Below is a small trained network, with its code and all its weights. Each question gives an input and a class and asks what happens when units are switched off, that is, made to give their printed mean instead of their output.

import numpy as np


def w(rows, s, z=0):
    codes = np.array(rows[::2]) - 128.0
    scale = np.full(codes.shape[1], s)
    scale[-1] = z or s
    return codes * scale


def f(y):
    return np.maximum(y, 0)


def log_softmax(a):
    a = a - a.max(-1, keepdims=True)
    return a - np.log(np.exp(a).sum(-1, keepdims=True))


def net(x, mask):
    res = np.array(x, float).reshape(1, 4) / 4 @ E
    y = f(res @ A[0][:, :-1].T + A[0][:, -1])
    res = res + np.where(mask, y, B[0][:, -1]) @ B[0][:, :-1]
    return log_softmax(res[-1] @ U[:, :-1].T + U[:, -1])


A, B = {}, {}
E = w([
[240,93,230,208,110,148,146,159,196,148],'x0',
[97,147,84,166,88,38,232,137,209,207],'x1',
[135,77,36,180,56,123,16,114,171,163],'x2',
[149,152,203,69,2,123,144,44,124,116],'x3',
],0.0095)
A[0] = w([
[92,174,82,151,223,110,190,220,149,129,123],'n1',
[179,131,150,164,112,135,117,143,116,86,172],'n2',
[124,165,142,142,195,85,229,180,136,173,186],'n3',
[142,158,215,122,144,158,180,93,79,69,69],'n4',
[89,153,116,129,181,142,109,153,68,129,4],'n5',
[132,97,73,144,126,159,51,113,96,111,154],'n6',
[193,103,161,131,232,207,127,184,106,99,114],'n7',
[82,161,125,70,180,142,106,109,57,65,142],'n8',
[88,151,70,116,141,109,136,140,129,117,45],'n9',
[114,90,42,147,140,133,112,155,177,181,176],'n10',
[140,121,170,115,162,191,96,137,46,32,180],'n11',
[148,131,108,103,76,155,87,98,128,123,147],'n12',
[47,142,2,104,182,110,110,126,66,102,244],'n13',
[152,45,105,195,130,123,85,201,182,192,110],'n14',
],0.0096,0.0026)
B[0] = w([
[195,138,152,166,39,75,126,111,45,194,215],'n1',
[108,68,186,142,151,147,161,172,152,132,164],'n2',
[99,98,96,82,120,37,83,108,71,195,203],'n3',
[95,34,83,124,149,99,27,140,63,163,192],'n4',
[156,117,114,80,113,157,185,158,166,147,171],'n5',
[67,55,81,57,143,123,107,216,77,161,194],'n6',
[123,80,217,229,234,133,163,133,217,77,211],'n7',
[184,213,155,143,78,210,195,134,160,120,210],'n8',
[129,63,144,108,139,139,161,125,158,145,168],'n9',
[125,77,60,93,81,67,65,106,49,152,203],'n10',
[132,129,201,206,131,83,135,55,140,89,221],'n11',
[141,175,139,134,72,81,115,109,67,113,170],'n12',
[156,142,86,11,97,254,172,241,164,180,249],'n13',
[91,101,141,87,160,191,179,192,150,169,210],'n14',
],0.0085,0.016)
U = w([
[193,163,155,175,65,57,131,57,85,158,194],'0',
[155,254,104,88,82,195,132,128,98,50,2],'1',
[123,217,57,103,177,175,129,165,200,103,10],'2',
[84,96,164,171,242,107,102,120,150,11,83],'3',
[176,166,174,114,127,220,233,174,238,124,173],'4',
[106,96,83,49,121,132,121,185,70,216,166],'5',
],0.0087,0.0044)

Each question gives the input, the list of numbers given to net, and the class t.
The units are the neurons (one row each of A and B). Each row of codes is followed by its name. A weight is (code - 128) times the scale printed after its matrix; where a second scale follows, it is the last column's (A, B and U).
mask holds one flag per neuron, in row order. A switched-off neuron (its flag False) gives its mean, the last column of its row in B, instead of its output. The means were averaged over made-up inputs and are rounded, as every weight is.
A unit's drop is (log p(t) with every unit on - log p(t) with that unit switched off) / (log p(t) with every unit on - log p(t) with every unit switched off).
The circuit of an input: a set's keep is (log p(t) with only the set's units on - log p(t) with every unit switched off) / (log p(t) with every unit on - log p(t) with every unit switched off). Starting from the 12 units with the biggest drops (on a tie, the unit counted first), units are removed one at a time, each time the one whose removal leaves the highest keep (on an exact tie, the one counted first), for as long as the keep stays at least 0.8.
circuit, biggest first: the units of the circuit, biggest drop first
top k neurons: the k neurons with the biggest drops, biggest first
drop of u: that unit's drop, to one decimal
input [-8,-2,-6,-1], class 4: circuit, biggest first : [n8]
input [-4,4,5,7], class 0: top 2 neurons : [n13; n14]
input [8,0,-3,-6], class 3: top 2 neurons : [n7; n13]
input [3,5,-5,6], class 5: top 2 neurons : [n11; n4]
input [-1,5,-2,1], class 0: top 4 neurons : [n13; n6; n14; n4]
input [4,6,-4,1], class 0: top 2 neurons : [n13; n6]
input [0,7,-5,-1], class 0: top 4 neurons : [n13; n1; n6; n14]
input [7,3,-4,-2], class 5: top 4 neurons : [n3; n11; n8; n14]
input [1,-1,-7,-7], class 0: top 2 neurons : [n1; n3]
input [7,2,-7,1], class 3: top 2 neurons : [n13; n7]
input [0,-3,2,-7], class 4: top 2 neurons : [n7; n3]
input [6,4,2,8], class 0: top 4 neurons : [n13; n7; n8; n14]
input [-1,-8,0,-1], class 4: drop of n9 : 0.0
input [-8,-2,-7,1], class 4: drop of n8 : 0.7
input [-2,-7,5,5], class 0: circuit, biggest first : [n11]
input [-6,-4,-4,5], class 1: drop of n8 : 0.1
